Below are the code and all the weights of a small trained network. Each question names an input and a target symbol and asks about switching units off, where a switched-off unit gives its printed mean instead of its output.

import numpy as np


def w(rows, s, z=0):
    codes = np.array(rows[::2]) - 128.0
    scale = np.full(codes.shape[1], s)
    scale[-1] = z or s
    return codes * scale


def f(y):
    return y / 2 * (1 + np.tanh(0.7978845608 * (y + 0.044715 * y**3)))


def softmax(a):
    e = np.exp(a - a.max(-1, keepdims=True))
    return e / e.sum(-1, keepdims=True)


def log_softmax(a):
    a = a - a.max(-1, keepdims=True)
    return a - np.log(np.exp(a).sum(-1, keepdims=True))


def net(x, mask):
    ids = ['εηθμξστ'.index(c) for c in x.split()]
    T = len(ids)
    res = E[ids] + P[:T]
    u = 0
    for l in range(3):
        q, k, v = (res @ M[l].T for M in (Q, K, V))
        z = softmax(np.where(np.tri(T) > 0, q @ k.T / 2**0.5, -1e9)) @ v
        res = res + np.where(mask[u], z, O[l][:, -1]) @ O[l][:, :-1]
        u += 1
        y = f(res @ A[l][:, :-1].T + A[l][:, -1])
        res = res + np.where(mask[u : u + 8], y, B[l][:, -1]) @ B[l][:, :-1]
        u += 8
    return log_softmax(res[-1] @ U[:, :-1].T + U[:, -1])


Q, K, V, O, A, B = {}, {}, {}, {}, {}, {}
E = w([
[201,159,80,190,130,129,133,107,94,184,89],'ε',
[162,100,236,81,173,88,96,175,54,201,144],'η',
[146,127,150,94,194,175,148,81,154,162,76],'θ',
[79,36,253,88,197,65,164,146,63,230,176],'μ',
[98,194,170,133,104,95,50,30,234,84,134],'ξ',
[61,105,134,157,132,69,175,87,114,148,223],'σ',
[198,203,137,166,193,139,94,182,106,216,197],'τ',
],0.02)
P = w([
[196,70,117,255,51,201,28,190,182,145,136],'0',
[60,158,136,203,123,65,179,84,206,250,96],'1',
[112,134,155,120,163,58,170,107,159,230,48],'2',
[159,133,128,116,201,96,157,167,119,193,99],'3',
[171,127,129,105,190,103,121,145,115,164,108],'4',
[171,120,141,103,195,84,170,115,94,134,103],'5',
[156,94,130,92,173,144,149,121,111,135,110],'6',
[145,110,158,102,205,124,202,107,77,126,117],'7',
[190,125,188,72,189,115,102,92,105,106,109],'8',
[139,111,135,78,164,158,60,105,103,82,126],'9',
[148,88,145,87,149,145,97,47,124,76,167],'10',
[111,98,143,110,172,171,152,42,134,80,188],'11',
[130,103,143,135,187,147,133,43,90,43,167],'12',
],0.007)
Q[0] = w([
[150,77,90,81,128,143,148,102,97,131,162],'L0H0',
[97,20,254,126,171,79,107,147,128,127,183],'L0H0',
],0.007)
K[0] = w([
[95,150,117,162,204,173,185,127,201,98,60],'L0H0',
[132,111,177,88,143,81,142,165,168,95,255],'L0H0',
],0.0056)
V[0] = w([
[123,100,152,254,125,63,68,143,143,175,142],'L0H0',
[111,248,148,108,173,192,143,91,97,205,187],'L0H0',
],0.0073)
O[0] = w([
[90,59,75,190,131,151,107,162,125,96,144,188],'L0H0',
[154,104,146,106,40,97,50,2,163,121,121,254],'L0H0',
],0.019,0.0088)
A[0] = w([
[204,94,167,125,139,127,123,162,3,170,180,254],'L0N0',
[216,136,92,126,59,42,88,120,110,163,126,188],'L0N1',
[119,192,130,244,129,117,131,156,132,100,27,113],'L0N2',
[164,141,93,182,111,62,113,153,146,196,151,148],'L0N3',
[111,199,157,33,116,153,89,86,105,58,131,187],'L0N4',
[99,147,128,157,126,183,110,13,98,107,45,187],'L0N5',
[138,128,70,181,136,115,155,187,57,42,77,148],'L0N6',
[150,146,113,126,201,223,148,144,191,10,88,215],'L0N7',
],0.0075,0.0015)
B[0] = w([
[102,102,51,128,144,86,182,80,174,52,149,156],'L0N0',
[105,128,137,203,155,125,213,167,85,126,150,222],'L0N1',
[153,153,196,124,144,133,187,91,117,67,99,130],'L0N2',
[65,190,2,118,144,103,157,146,24,164,77,161],'L0N3',
[80,166,189,53,239,129,164,72,101,141,170,179],'L0N4',
[105,78,182,151,145,103,104,174,82,227,107,255],'L0N5',
[161,107,49,66,83,176,11,124,43,113,174,131],'L0N6',
[101,150,236,149,159,117,174,92,162,158,15,129],'L0N7',
],0.0081,0.017)
Q[1] = w([
[101,43,133,117,185,148,144,143,93,139,151],'L1H0',
[117,2,159,101,127,123,135,76,150,97,155],'L1H0',
],0.0082)
K[1] = w([
[158,136,92,163,143,75,150,197,80,71,181],'L1H0',
[93,100,91,45,2,99,104,236,72,94,226],'L1H0',
],0.0057)
V[1] = w([
[197,160,105,151,46,5,13,68,159,73,188],'L1H0',
[126,72,168,217,178,48,149,252,124,148,184],'L1H0',
],0.0031)
O[1] = w([
[127,157,190,130,77,101,127,125,1,173,70,160],'L1H0',
[84,122,176,64,90,125,51,29,158,102,144,254],'L1H0',
],0.011,0.0065)
A[1] = w([
[172,125,38,107,140,79,70,95,194,111,156,84],'L1N0',
[129,103,178,214,123,135,145,99,136,149,111,131],'L1N1',
[124,137,148,113,113,82,130,184,63,185,95,35],'L1N2',
[181,196,126,157,95,159,72,94,117,117,138,71],'L1N3',
[185,114,130,106,74,104,112,97,167,106,57,163],'L1N4',
[254,148,63,97,118,75,166,190,143,76,161,80],'L1N5',
[126,120,45,183,89,45,178,138,57,102,214,251],'L1N6',
[13,116,140,141,119,133,102,160,80,171,154,188],'L1N7',
],0.0079,0.0022)
B[1] = w([
[105,166,105,150,149,96,152,104,208,172,161,143],'L1N0',
[107,100,111,117,129,164,136,150,131,120,127,232],'L1N1',
[82,181,116,105,138,148,167,101,217,158,143,172],'L1N2',
[117,116,178,192,118,159,119,67,73,106,128,131],'L1N3',
[101,113,116,141,112,151,132,142,89,131,144,142],'L1N4',
[100,86,179,153,70,248,140,166,122,34,191,129],'L1N5',
[163,123,156,115,153,113,124,144,128,145,107,239],'L1N6',
[121,128,142,111,129,115,78,144,96,94,183,248],'L1N7',
],0.013,0.017)
Q[2] = w([
[92,179,139,131,96,216,145,157,98,207,86],'L2H0',
[207,163,149,145,142,212,84,132,125,255,94],'L2H0',
],0.0048)
K[2] = w([
[67,173,181,104,160,28,116,95,77,100,66],'L2H0',
[67,173,194,92,184,60,237,1,79,247,106],'L2H0',
],0.0044)
V[2] = w([
[42,177,206,253,203,69,169,46,132,99,7],'L2H0',
[104,99,75,181,76,146,88,142,92,68,180],'L2H0',
],0.0042)
O[2] = w([
[165,96,189,158,132,7,180,159,167,130,201,215],'L2H0',
[58,88,160,149,102,101,143,184,202,115,122,1],'L2H0',
],0.013,0.0024)
A[2] = w([
[156,184,163,82,148,195,142,64,181,98,132,44],'L2N0',
[54,217,60,137,135,112,180,167,137,191,142,139],'L2N1',
[159,181,175,130,129,110,178,100,120,86,186,63],'L2N2',
[132,159,155,201,109,141,140,127,156,80,88,83],'L2N3',
[127,116,149,89,66,125,129,136,104,1,103,2],'L2N4',
[137,151,142,148,156,129,82,73,124,142,175,189],'L2N5',
[171,148,181,127,172,53,126,118,80,90,164,164],'L2N6',
[143,232,66,181,114,50,138,103,162,151,117,131],'L2N7',
],0.0085,0.0028)
B[2] = w([
[148,129,122,182,108,97,229,119,148,12,172,169],'L2N0',
[70,61,254,167,102,160,164,242,237,123,70,137],'L2N1',
[141,50,174,93,126,108,111,189,205,190,61,166],'L2N2',
[197,89,98,178,128,17,88,96,205,178,85,128],'L2N3',
[69,207,155,51,63,104,146,77,95,193,152,143],'L2N4',
[83,144,127,106,165,165,160,87,118,149,74,253],'L2N5',
[157,91,94,76,72,197,150,119,126,73,186,243],'L2N6',
[66,93,125,79,127,72,115,145,160,122,61,150],'L2N7',
],0.0088,0.022)
U = w([
[123,52,207,138,147,255,159,231,142,127,50,163],'ε',
[152,169,97,77,194,27,60,67,92,224,36,174],'η',
[177,130,130,146,158,154,122,59,90,112,171,226],'θ',
[100,127,93,138,144,194,152,120,178,128,147,2],'μ',
[191,119,184,127,111,159,90,137,185,128,138,72],'ξ',
[89,154,107,61,112,229,168,198,119,111,83,106],'σ',
[112,163,158,93,95,115,151,146,131,147,118,23],'τ',
],0.0061,0.0031)

Each question gives the input, a string of symbols that net reads in full, and the target symbol t.
The units are the heads (2 rows each of Q, K, V and O) and the neurons (one row each of A and B). Each row of codes is followed by its name. A weight is (code - 128) times the scale printed after its matrix; where a second scale follows, it is the last column's (O, A, B and U).
mask holds one flag per unit, layer by layer, with each layer's heads first. A switched-off unit (its flag False) gives its mean, the last column of its rows in O or B, instead of its output. The means were averaged over made-up inputs and are rounded, as every weight is.
A unit's drop is (log p(t) with every unit on - log p(t) with that unit switched off) / (log p(t) with every unit on - log p(t) with every unit switched off).
The circuit of an input: a set's keep is (log p(t) with only the set's units on - log p(t) with every unit switched off) / (log p(t) with every unit on - log p(t) with every unit switched off). Starting from the 12 units with the biggest drops (on a tie, the unit counted first), units are removed one at a time, each time the one whose removal leaves the highest keep (on an exact tie, the one counted first), for as long as the keep stays at least 0.8.
units of the circuit, in order: the units of the circuit, biggest drop first
k most important neurons: the k neurons with the biggest drops, biggest first
top k neurons in layer l: the k neurons of layer l with the biggest drops, biggest first
input σ θ σ θ, target η: 2 most important neurons => [L2N6; L0N1]
input η θ ξ μ θ ε θ θ τ τ μ θ μ, target η: 4 most important neurons => [L2N6; L0N0; L0N6; L0N1]
input ξ ε θ η τ θ θ ε θ τ θ, target θ: units of the circuit, in order => [L0H0; L0N4; L2N0]
input μ τ ε θ ξ θ η θ ε θ θ μ, target μ: units of the circuit, in order => [L0H0; L1H0; L1N0]
input τ σ τ θ τ μ μ τ ξ θ σ ξ ε, target ε: 3 most important neurons => [L0N1; L2N1; L1N2]
input τ θ θ ξ θ ε, target ε: units of the circuit, in order => [L2N1; L0N1; L1N2; L0N3]
input σ τ θ μ θ σ θ θ τ σ, target σ: 3 most important neurons => [L0N6; L1N7; L2N4]
input θ μ θ, target η: units of the circuit, in order => [L2N6]
input μ τ θ τ ε θ η θ σ, target μ: units of the circuit, in order => [L0H0; L1H0]
input σ θ μ ε θ θ σ μ μ θ τ σ ξ, target σ: units of the circuit, in order => [L2H0; L0H0; L0N6; L2N4]
input η τ η τ σ, target η: 4 most important neurons => [L2N6; L1N6; L0N0; L0N6]
input θ τ ξ, target θ: top 3 neurons in layer 0 => [L0N1; L0N4; L0N7]
input ε θ μ τ τ η, target ε: units of the circuit, in order => [L0H0; L2H0]
input μ τ θ η τ, target η: units of the circuit, in order => [L0N3]
input η τ σ ξ θ ε θ τ ε τ ξ, target η: units of the circuit, in order => [L0N5; L2H0; L2N6]
input ε σ θ ε ε θ τ ε θ σ θ ξ, target ε: units of the circuit, in order => [L0N5; L2H0; L0H0]
input σ τ θ, target ε: units of the circuit, in order => [L0H0; L2H0; L1N1]
input θ θ ε ε μ, target θ: top 2 neurons in layer 1 => [L1N7; L1N2]
input τ ε θ τ θ θ τ θ θ σ τ μ, target τ: 2 most important neurons => [L2N4; L0N1]
input μ η σ θ θ ξ τ ε θ σ θ θ μ, target μ: units of the circuit, in order => [L0H0; L1H0; L1N0]
input ξ θ τ ε θ θ θ θ θ τ θ, target θ: 3 most important neurons => [L2N0; L2N6; L0N4]
input η τ μ ε θ η θ θ θ θ τ θ ε, target η: units of the circuit, in order => [L2N0]
input τ τ ε τ ε θ θ ε η, target τ: top 2 neurons in layer 0 => [L0N1; L0N0]
input ε η θ μ η, target ε: 2 most important neurons => [L0N6; L0N0]
input τ θ σ, target τ: top 2 neurons in layer 2 => [L2N4; L2N5]
input σ ε θ θ θ ξ, target σ: 2 most important neurons => [L0N6; L2N4]
